[ -3  -2  12  25  13 -11   2   0 -14   2   0 -22  -3  -8   6  45 -47   6
   4  16 -37   3   2  12  51  27 -64 -23  -7 -41 -10   4 -15  -8  16  14
  10  -2] -> 8
[  0  -5  38  16  27  -1  13  -9   6  -5   2  -6 -20   9 -51  36 -61  17
  -5  49 -49  32  20  29  40  81 -68 -14 -33   9 -46  -8 -21  29  15 -16
  -9  -6] -> 5
[  6  -3   6   7  16  -5  -3  -5  10  11   0   2  -4   0 -14   1  -2   9
  -8  33 -21   2 -12  17   9  20  -5  10 -10 -18  -6   5  19   2  -4 -17
  -5  -3] -> 4
[ -6  38   2 -38 -17  -2  27 -17  58 -15 -46  54 -31  12  18 -53  43 -43
 -15 -90  30  10  26 -67 -42 -35  57 -17  29  79  -1  -6 -39 -22 -12 -12
  11 -15] -> 7
[ 25  11   3   0   9 -28  23 -18  24  12 -40  -8  -7   5  30  15   8 -10
 -15  -9 -49  12  13 -11   6  -7 -11  -5  10 -16 -15  -3  15 -32  -7 -32
  -2 -32] -> 6
[  3 -24 -18  29  -4  -9  -8  23 -36  32  18 -30  10 -27  20  34 -50  32
   3  18  -1 -10 -23  -2  21 -13  -6   2 -12 -70   0  17   3  -7  17  29
   4  17] -> 0
[ -4   7  -6   3  -4 -28  20   6   7  10 -13   3 -22  -8  32  10 -15   1
  -6 -49  17   3  17 -48   5 -10  23 -24   8 -24  -6  -7 -51 -32  14  21
  18   7] -> 4
[ 16   9   7 -21   9  -5   6 -26  45   3 -43  30 -13  11   7 -28  45 -23
 -13 -17 -28   9   7 -10 -26 -19   8   5  15  38  -5  -5  22  -8 -21 -35
 -11 -31] -> 7
[-20  32  -3 -12   5   5   0  -8   8 -15 -12  36 -11  -3  -3 -21 -11 -26
 -12 -67  27  -7  24 -27  -1   3  31 -18   4  43   0  -3 -26   3   0  32
  25  11] -> 7
[ 18   7  38  26  43 -40  26 -30  14  -5 -35 -19 -24  12 -10  63 -62  -2
  -6  22 -85  38  37  28  55  79 -95 -36 -14  -9 -41 -23 -14  -7  17 -15
   6 -34] -> 5
[  2  16  -7 -22  -4   6   6  -9  23  -1 -19  18   2   3   8 -28  39 -26
 -13 -33   8  -9   9 -17 -21 -23  30  11  12  26   7   5  23 -12 -15 -20
  -3  -8] -> 6
[ -5  11  12   9   5 -12   5 -10   8 -16 -15 -17  -5   0   1  17 -21  -6
  -8 -14 -18  12  19   1  21  15 -27 -31  -2  10 -17 -11 -17  -3   9   8
   9  -3] -> 2
[-40  34  12  11   7   1  -2   2 -24 -36  14  13 -13 -12 -17  10 -63 -11
   5 -55  37  -1  29 -12  43  53  -6 -39 -15  17  -8  -6 -65  12  23  66
  41  41] -> 3
[-14  25  -3 -22   1  13   0  -7   9 -13   2  20   1   3  -8 -26  12 -23
 -14 -39  21 -12  14 -14  -8   3  31   1   1  31   4   0   7   2  -6   5
  12   9] -> 6
[  2 -31  -6  25  -1   8 -19  15 -23  18  26 -27  16 -19 -13  26 -31  39
   2  52  -2  -2 -26  15  23  10 -24   2 -25 -41 -21  13   7  25  11  11
 -11  10] -> 2
[-13  -4  -3   1  -2   0  -9   7  -9   4  12 -11   6  -5  12  11  -3   4
   2   1  -2 -16 -12  -3  14 -16 -15  -7   7 -22  15   9   2  -9   9  13
   6   8] -> 8
[ 23   6  14  -5  11 -17  11 -29  42  11 -42  14 -12  11  22 -14  41 -15
  -1  10 -42  13   5   2 -22 -18  -8   6  13   8 -11  -8  26 -20 -16 -43
 -15 -35] -> 3
[ -9  23  16 -35   7  13  11 -20  46 -18 -19  41 -13  18 -22 -45  50 -40
 -14 -36   5  -6  23  -1 -31   4  18  11   8  83   7 -11  16   8 -15 -24
  -9 -14] -> 5
[ 16 -10  11  -8  -5  -9  12 -13  42   6 -34  -2 -13   4  13  -6  38  -6
  -5   1 -19  14   6 -12 -20 -17 -16  -4   4  15 -24  -9  -1  -9  -6 -32
 -19 -31] -> 2
[  2  15   2 -16  -7 -14  22 -13  27  -5 -29  12 -23   7  14 -16  11 -24
   0 -42  18   9  23 -34 -19 -10  29 -16  11  29 -11  -5 -42 -20   1   2
   7  -6] -> 1
[  8 -26 -10 -19 -10  30 -18   6  22  23  16  13   7   9 -14 -40  69  20
  -5  38   6 -14 -37   4 -55 -50  33  46   4  15  11  12  44   7 -22 -40
 -43  -9] -> 9
[ -9   8 -11   2   1  -2  -8  -1  -3  -2  -4   1   9  -9  19   2   4  -9
 -10 -32  14 -14   7 -11   5 -13  10 -13   4   2   4  -6   3  -2   4  26
  12   4] -> 2
[ 40 -32   6  24  18 -38   8  -8  11  30 -32 -35  -1  -5  22  39 -15  23
  -4  61 -89  18 -21  33  19  -6 -56  11  -9 -57 -19   4  44 -25  -4 -33
 -23 -40] -> 0
[-20   3 -23 -26 -24  10  -6  21   5  13  20  27   0 -10  16 -44  41   1
  -6 -41  70 -28 -14 -47 -40 -56  77  12  15   2  29  11 -12 -12  -1  22
   3  26] -> 4
[ 13 -22   6  -2   4  23  -8  -1  11  16  18  -9  10   0 -28  -7  15  24
  -3  68 -21   4 -26  19  -8   4 -13  31 -18 -11 -16  18  40  19 -12 -45
 -30  -9] -> 6
[-15  -3   6 -22  -7  28  -2   9  15   3  20  24  -4   2 -30 -37  21   4
  -6  11  27 -11 -10  -3 -26  -1  22  19  -9  38   2   7   7  24  -6  -8
 -16   7] -> 5
[ 13  20  38 -10  25 -22  34 -39  59 -26 -59  -3 -39  26 -26   3 -17 -42
  -7 -16 -68  46  47  19   5  46 -55 -28  -2  54 -37 -24 -26 -12  -4 -47
  -2 -29] -> 0
[ -6  -5   1   2   3  16 -18  -4   2   4  12   7   8  -3 -17 -11   9   7
  -3  14  -9  -3 -12   6  -4  -9  -7   7   0   7   5  13  22  14 -11  -9
  -7   7] -> 7
[  3 -14  -4 -12   6  35 -28  -4   2   4  28   8  19  -1 -46 -35  35   6
   5  58   7 -17 -32  40 -21   5  15  41 -15  17  11  24  53  31 -21 -19
 -22   2] -> 1
[-15 -12   1  -2   6  37 -38   1 -13  -1  42   2  18  -2 -50 -19   5  19
  -2  37   5 -12 -21  27  -5   3  -6  15 -13  14   9  19  32  37 -11   0
 -11  18] -> 7
[ -8  23   7   3  15  -2   6  -5  -7 -12  -1   1  -3  -7 -12  15 -42  -4
 -10 -13  -5   3  15   1  33  39  -7 -13 -15   2 -16   3  -4   3   8  14
  19   6] -> 6
[ -3  21 -14 -21  -4  -3  -2 -10  20   4 -24  31  -5   0  26 -31  38 -25
 -11 -58  15 -12   6 -37 -26 -45  46   1  23  30  19   3   9 -16 -15   3
  10  -6] -> 7
[-11   6   6 -42   1  46 -14 -10  43  -3   1  40   4  10 -34 -65  72 -23
  -9  22  15 -26 -22  20 -40 -21  21  35   4  57  17  12  48  20 -24 -35
 -20 -11] -> 8
[ 19   7  25 -20   2  -7  31 -26  73  -9 -57  12 -30  23   2 -23  41 -28
 -11  -6 -30  33  23 -12 -29  -4 -13 -11   8  57 -36 -23 -19  -7  -9 -52
 -24 -44] -> 2
[  2  -3 -24  -5 -17  -3   5  14   0  24  -5   0  -1 -16  36 -12  11   1
  -6 -41  26 -17  -7 -36 -26 -55  45   7  13 -15  18   9  -2 -24   0  13
   3  10] -> 0
[ 14  16  36  14  35 -38  22 -36  35 -16 -54 -11 -33  15  -8  44 -50 -17
  -6 -11 -80  52  43   6  44  58 -77 -47  -1  10 -42 -18 -39 -11   8 -22
  10 -32] -> 7
[-20  14   3 -51   1  52 -15 -12  48 -21   0  57  -2  25 -49 -83  78 -32
 -11 -13  35 -14  -6  14 -62 -19  54  35   7 101  18  -4  35  26 -28 -28
 -30  -1] -> 9
[-10  -4 -25 -18 -17  14 -17  13  -1  20  15  21   6 -10  17 -31  34   9
  -7 -34  51 -24 -17 -47 -34 -62  65  11  13   6  23  19   0  -2  -6  16
   1  16] -> 7
[ -1 -28   6  -1  -1  39 -24   8   9   7  28  -4  14  -3 -45 -21  19  25
   0  74  -1  -2 -33  34 -15   4 -16  27 -26  11 -17  12  32  43  -9 -25
 -35  -2] -> 2
[-14 -20 -27  -3   0  52 -53  21 -33  19  67   8  43 -16 -43 -30  23  27
   9  59  33 -40 -56  36 -17 -11  33  47 -18 -17  32  39  58  40 -16  13
 -16  23] -> 1
[ -5   1   0  -3  -3  -6   7   6   7  11  -5   0 -10  -8  25  12  -8  -1
   1 -18   5  -7   0 -28   9 -14  -5 -11   7 -16  -1   5 -23 -17  16  12
   6  -3] -> 8
[  5  -8  17   7  13   5  -2  -8  17   5  -6  -9  -3   3 -12  12  -2   2
   2  44 -43   5 -11  26  18  13 -51   0  -5 -13 -10   9  15  -2  -4 -29
 -13 -19] -> 8
[  4 -15 -29  32 -11 -17 -18  15 -49  26  27 -37  20 -24  43  36 -15  23
  14  -2   6 -20 -18 -15  19 -33   7  -4   7 -76  24  23   6 -26   3  33
  13  22] -> 1
[-25  -1 -15  14  -5   9 -20  22 -35   4  46  -9  11 -20 -10   1 -18  22
   0  -3  32 -26 -17  -2  14  -2  15   0  -8 -35  22  14  -4   1   6  38
  18  36] -> 4
[ 24  16  17 -17   4 -36  28 -38  57   4 -62  11 -26  28  42 -14  61 -26
  -5 -24 -45  25  29 -22 -35 -40  -5 -16  36  22  -6 -24  -3 -48 -14 -49
 -10 -36] -> 3
[ 14   6  24 -11  11 -14  29 -21  49  -4 -45   2 -34  14  -8  -3  -8 -21
  -9 -14 -37  30  25  -1 -11  14 -21 -12  -3  35 -31 -18 -26  -9   0 -31
  -9 -27] -> 0
[ 19 -20  13  22  27  -5  -9  -8   0  21  -6 -18   5  -6  -6  39 -21  20
   2  70 -64   2 -23  40  37  28 -69   8 -15 -46 -17  11  37   2   2 -23
 -13 -28] -> 8
[-13   2  -8  -1  -5  13   1   9   2   1   7  13 -10  -3  -4  -6  -6   3
   0 -19  18  -3   3 -19  -3  -3  12   3  -3   8  -3   0 -26   1   6  15
   0  11] -> 9
[-12  13   3  -1   2 -11   5  -1  -2  -3  -6  -3  -5  -1  18  16 -10  -6
  -4 -29  -5  -8   9 -16  14  -8 -10 -22  13  -6   6  -2 -19 -19  13  15
  15   6] -> 8
[ -4   9  -8  22   8 -32   5   7 -24  15 -15 -15   0 -18  48  49 -49   3
  -6 -28 -12 -14   2 -17  49  -1 -18 -31   9 -58   5   6 -18 -30  25  43
  29   1] -> 8
[-42  15  13   8  14  19 -16   6 -22 -31  43   0  -4  -7 -59   4 -55   9
  -2  -7  31  -6   9  13  38  66 -11 -18 -29  16  -4  -1 -36  34  16  45
  28  44] -> 4
[-32  22 -12   6   8  14 -12  13 -31 -14  21   6   7 -19 -18   1 -60 -10
  -8 -46  36 -21  12   4  22  21  21 -14 -16   9  11   5 -18  14  15  65
  32  37] -> 0
[ 24 -11  13  42  15 -46   8 -10 -18  22 -21 -40  -5  -8  40  64 -48  24
   9  36 -71  26   4   7  49  14 -67 -29   1 -83 -19  -2  -6 -30  19   0
   5 -17] -> 3
[-13  10  -4  13  12 -12  -3   4 -16   3  -3  -6   1 -13  24  34 -38  -5
  -1 -23  -6 -16   5  -8  42   8 -23 -21   1 -31   6   3 -15 -12  19  40
  24   3] -> 8
[-25  28 -16  11   4 -20  -1  13 -32   0   2   1   2 -22  48  35 -49 -10
  -2 -71  26 -27  19 -38  38  -4  11 -34  12 -35  20   2 -39 -26  28  72
  48  22] -> 8
[  -7   -9  -14   53    6  -29  -25   16  -73   22   42  -47   17  -31
   36   62  -83   37   15   19   -9  -11  -15    2   62   12  -23  -32
  -11 -114    5   17   -8  -14   24   60   34   30] -> 3
[ -7  11   2  12   5 -21  11   0 -10  -2  -5  -7 -14  -8   7  30 -47   4
   4 -25   9   8  19 -19  22  23  -4 -25  -6  -8 -18  -1 -53 -11  19  36
  20   9] -> 1
[ 36   9  14  -8   4 -40  41 -29  51   9 -71   3 -40  21  35   8  25 -25
  -2 -18 -41  37  33 -31 -15  -7  -4 -19  18  10 -29 -13 -36 -47 -10 -45
  -6 -42] -> 1
[-20  18   7  -2  10   8  -6  -6   5 -26  -3   5   1   0 -13  -4 -16 -18
  -9 -25  17  -4  16   4  18  24  -3 -18 -12  33  -6 -12 -16  22   9  33
  14   4] -> 2
[  4 -13  18  -1  20  32 -22  -7   5  -6  26  -8  19   4 -64 -11   2  11
  -9  84 -37  -1 -27  66  10  47 -33  40 -30  10 -13  15  68  44 -16 -39
 -29 -11] -> 6
[  3 -27 -10  25  20  12 -35   5 -38  24  30 -15  25 -19 -20  26 -30  41
  -4  51 -16 -14 -30  30  27   8 -19  10 -19 -48   1  20  42  25   2  18
  -5   9] -> 7
[  4   5  14 -20   0   9  19 -11  35  -2 -20  11 -16   7 -16 -17  12  -6
 -10   2  -5  18   8 -10 -14   8   0   3  -5  33 -27  -3  -4   1  -4 -34
 -14 -15] -> 6
[ -9  -3  -2  -2   0   1   0  11  -5  12  13   1  -3  -4   1   4 -11   8
  -2  -9  15  -7  -2 -14   1   0   7  -2  -2  -2   5   2  -9   6   8  11
  -1   9] -> 5
[-10   8 -18  -5 -12  -8   5   6  -9   8   7   2   0  -6  33  -4  22  -8
  -5 -57  23 -22  13 -38 -10 -38  28  -6  20   0  29   1  -5 -22  -2  17
  13  18] -> 5
[ 36 -12  16 -31  14  15   0 -38  74  13 -42  30 -13  27 -24 -52  87 -16
 -11  42 -50  17 -15  18 -59 -25   1  37   7  61 -16  -3  62  11 -41 -92
 -48 -56] -> 7
[  2  15  23 -18   7   0  14 -21  47  -9 -36  28 -32  15 -14 -21   3 -18
 -11 -22 -10  27  19 -23 -17  12   4 -17   2  53 -30  -8 -30   4  -4 -25
  -4 -21] -> 7
[ -4 -11   2   2   5  12 -14   3 -12   4  26 -13   5  -3 -27   4 -20  18
   8  37   9   1 -13  13   6  19  -2   4 -15 -10  -4  13  -9  21   6  11
  -6  12] -> 1
[  0  -7   6   7  16  11 -13   0  -4   3  10  -8   7  -4 -36   3 -25  11
  -9  31 -19  -5 -13  41   4  19 -14  14 -21   5  -7   7  29  18  -1  -1
  -9   0] -> 0
[ -4  15   4  -5   9  -5   6 -14  17 -18 -23   3  -5   0   3   0   4 -21
  -9 -35  -3   1  24  -2  11   7 -14 -20   1  28  -7 -17 -10   1   1  13
  10  -6] -> 2
[ -6  -7  -1  25   8  -6  -1  12 -19  11  11 -14  -7 -10   0  37 -61  25
   2  14 -13   9  -2  -3  35  23 -22 -12 -17 -38 -20   4 -27   0  20  26
   4   6] -> 9
[-31  15  -3  -4   4  29 -23   6 -13 -21  23  11  14 -11 -31 -14 -13 -10
  -6 -16  36 -22   5  15  12  20   6  -4 -17  31   3   1   0  36   5  42
  14  23] -> 2
[-18  -5 -21   9   3  15 -23  17 -27   6  40   3  19 -19 -18  -5  -5  16
  -3   2  35 -31 -18   8  11  -1  22  14 -10 -21  25  15  13  12  -1  34
  10  30] -> 4
[ 15  -6  18 -27   1  18   1 -23  62   6 -24  28 -12  19 -16 -53  72 -12
   4  39 -16  14 -10   8 -55 -24   8  30   5  46 -11   1  26   9 -24 -65
 -39 -32] -> 3
